Here is a tiny trained network, its code and every weight. The questions are about switching its units off for an input and a class, where a switched-off unit gives its printed mean instead of its output.

import numpy as np


def w(rows, s, z=0):
    codes = np.array(rows[::2]) - 128.0
    scale = np.full(codes.shape[1], s)
    scale[-1] = z or s
    return codes * scale


def norm(h):
    return h / np.sqrt((h * h).mean(-1, keepdims=True) + 1e-5)


def f(y):
    return np.maximum(y, 0)


def log_softmax(a):
    a = a - a.max(-1, keepdims=True)
    return a - np.log(np.exp(a).sum(-1, keepdims=True))


def net(x, mask):
    res = np.array(x, float).reshape(1, 4) / 4 @ E
    u = 0
    for l in range(3):
        y = f(norm(res) @ A[l][:, :-1].T + A[l][:, -1])
        res = res + np.where(mask[u : u + 8], y, B[l][:, -1]) @ B[l][:, :-1]
        u += 8
    return log_softmax(norm(res)[-1] @ U[:, :-1].T + U[:, -1])


A, B = {}, {}
E = w([
[78,153,252],'x0',
[128,130,130],'x1',
[133,215,125],'x2',
[254,191,202],'x3',
],0.0061)
A[0] = w([
[208,5,187,98],'L0N0',
[157,43,155,52],'L0N1',
[131,135,63,119],'L0N2',
[72,136,155,62],'L0N3',
[230,108,113,2],'L0N4',
[187,145,114,2],'L0N5',
[100,106,181,73],'L0N6',
[80,214,18,35],'L0N7',
],0.011,0.0045)
B[0] = w([
[170,107,145,255],'L0N0',
[76,210,89,170],'L0N1',
[114,100,61,232],'L0N2',
[83,143,101,175],'L0N3',
[179,144,76,206],'L0N4',
[129,140,6,164],'L0N5',
[93,84,123,188],'L0N6',
[62,120,91,239],'L0N7',
],0.014,0.0032)
A[1] = w([
[150,138,59,145],'L1N0',
[109,124,107,88],'L1N1',
[179,117,246,65],'L1N2',
[88,135,122,77],'L1N3',
[117,207,136,144],'L1N4',
[95,82,147,100],'L1N5',
[170,8,143,253],'L1N6',
[150,157,226,98],'L1N7',
],0.016,0.0064)
B[1] = w([
[180,98,71,245],'L1N0',
[133,104,111,154],'L1N1',
[183,168,148,212],'L1N2',
[121,121,112,156],'L1N3',
[100,189,64,177],'L1N4',
[166,177,151,169],'L1N5',
[124,100,248,254],'L1N6',
[230,210,181,208],'L1N7',
],0.011,0.0071)
A[2] = w([
[150,66,65,15],'L2N0',
[33,171,173,45],'L2N1',
[171,114,153,179],'L2N2',
[8,198,180,4],'L2N3',
[72,44,110,37],'L2N4',
[114,172,96,35],'L2N5',
[96,203,82,238],'L2N6',
[119,92,107,209],'L2N7',
],0.016,0.0035)
B[2] = w([
[97,117,194,254],'L2N0',
[91,214,187,190],'L2N1',
[87,52,54,220],'L2N2',
[78,183,171,203],'L2N3',
[103,55,168,232],'L2N4',
[137,89,142,158],'L2N5',
[71,172,2,251],'L2N6',
[170,167,199,224],'L2N7',
],0.012,0.0055)
U = w([
[109,27,189,254],'0',
[75,152,252,54],'1',
[56,69,63,114],'2',
[51,195,137,185],'3',
[240,56,108,57],'4',
[219,145,237,77],'5',
[179,150,30,128],'6',
[190,234,134,109],'7',
],0.027,0.0024)

Each question gives the input, the list of numbers given to net, and the class t.
The units are the neurons (one row each of A and B). Each row of codes is followed by its name. A weight is (code - 128) times the scale printed after its matrix; where a second scale follows, it is the last column's (A, B and U).
mask holds one flag per neuron, layer by layer. A switched-off neuron (its flag False) gives its mean, the last column of its row in B, instead of its output. The means were averaged over made-up inputs and are rounded, as every weight is.
A unit's drop is (log p(t) with every unit on - log p(t) with that unit switched off) / (log p(t) with every unit on - log p(t) with every unit switched off).
unit that matters most: the unit with the biggest drop
k most important neurons: the k neurons with the biggest drops, biggest first
k most important neurons of layer l: the k neurons of layer l with the biggest drops, biggest first
drop of u: that unit's drop, to one decimal
input [-2,-8,3,1], class 6: 2 most important neurons of layer 1 : (L1N6; L1N0)
input [0,0,8,-3], class 2: unit that matters most : L1N6
input [-3,-2,1,-2], class 2: 3 most important neurons : (L0N7; L0N0; L1N6)
input [0,3,-4,6], class 4: 2 most important neurons : (L0N4; L2N2)
input [8,4,2,4], class 7: 2 most important neurons of layer 1 : (L1N6; L1N4)
input [6,-4,6,1], class 7: 2 most important neurons : (L1N7; L0N7)
input [-3,-8,-1,1], class 4: 2 most important neurons : (L0N4; L1N0)
input [4,3,1,7], class 7: 4 most important neurons : (L1N4; L1N6; L2N4; L2N0)
input [-5,4,1,4], class 6: 3 most important neurons of layer 0 : (L0N5; L0N4; L0N0)
input [2,-4,1,3], class 7: 4 most important neurons : (L0N0; L1N4; L1N6; L0N6)
input [-7,2,1,8], class 6: 3 most important neurons : (L0N5; L0N4; L2N4)
input [-1,-3,-7,1], class 4: 2 most important neurons : (L0N0; L0N1)
input [-3,-7,7,0], class 2: 2 most important neurons : (L0N7; L1N7)
input [-6,6,-6,0], class 0: unit that matters most : L1N7
input [5,-1,-2,1], class 5: 2 most important neurons : (L0N7; L0N2)
input [-6,-6,2,4], class 6: 2 most important neurons of layer 0 : (L0N5; L0N0)
input [-4,-2,3,-1], class 2: drop of L0N7 : 0.5
input [6,-3,7,-2], class 3: drop of L2N2 : 0.0
input [-6,-1,-3,8], class 4: drop of L2N6 : 0.1
input [8,0,3,-5], class 3: 2 most important neurons of layer 0 : (L0N3; L0N0)
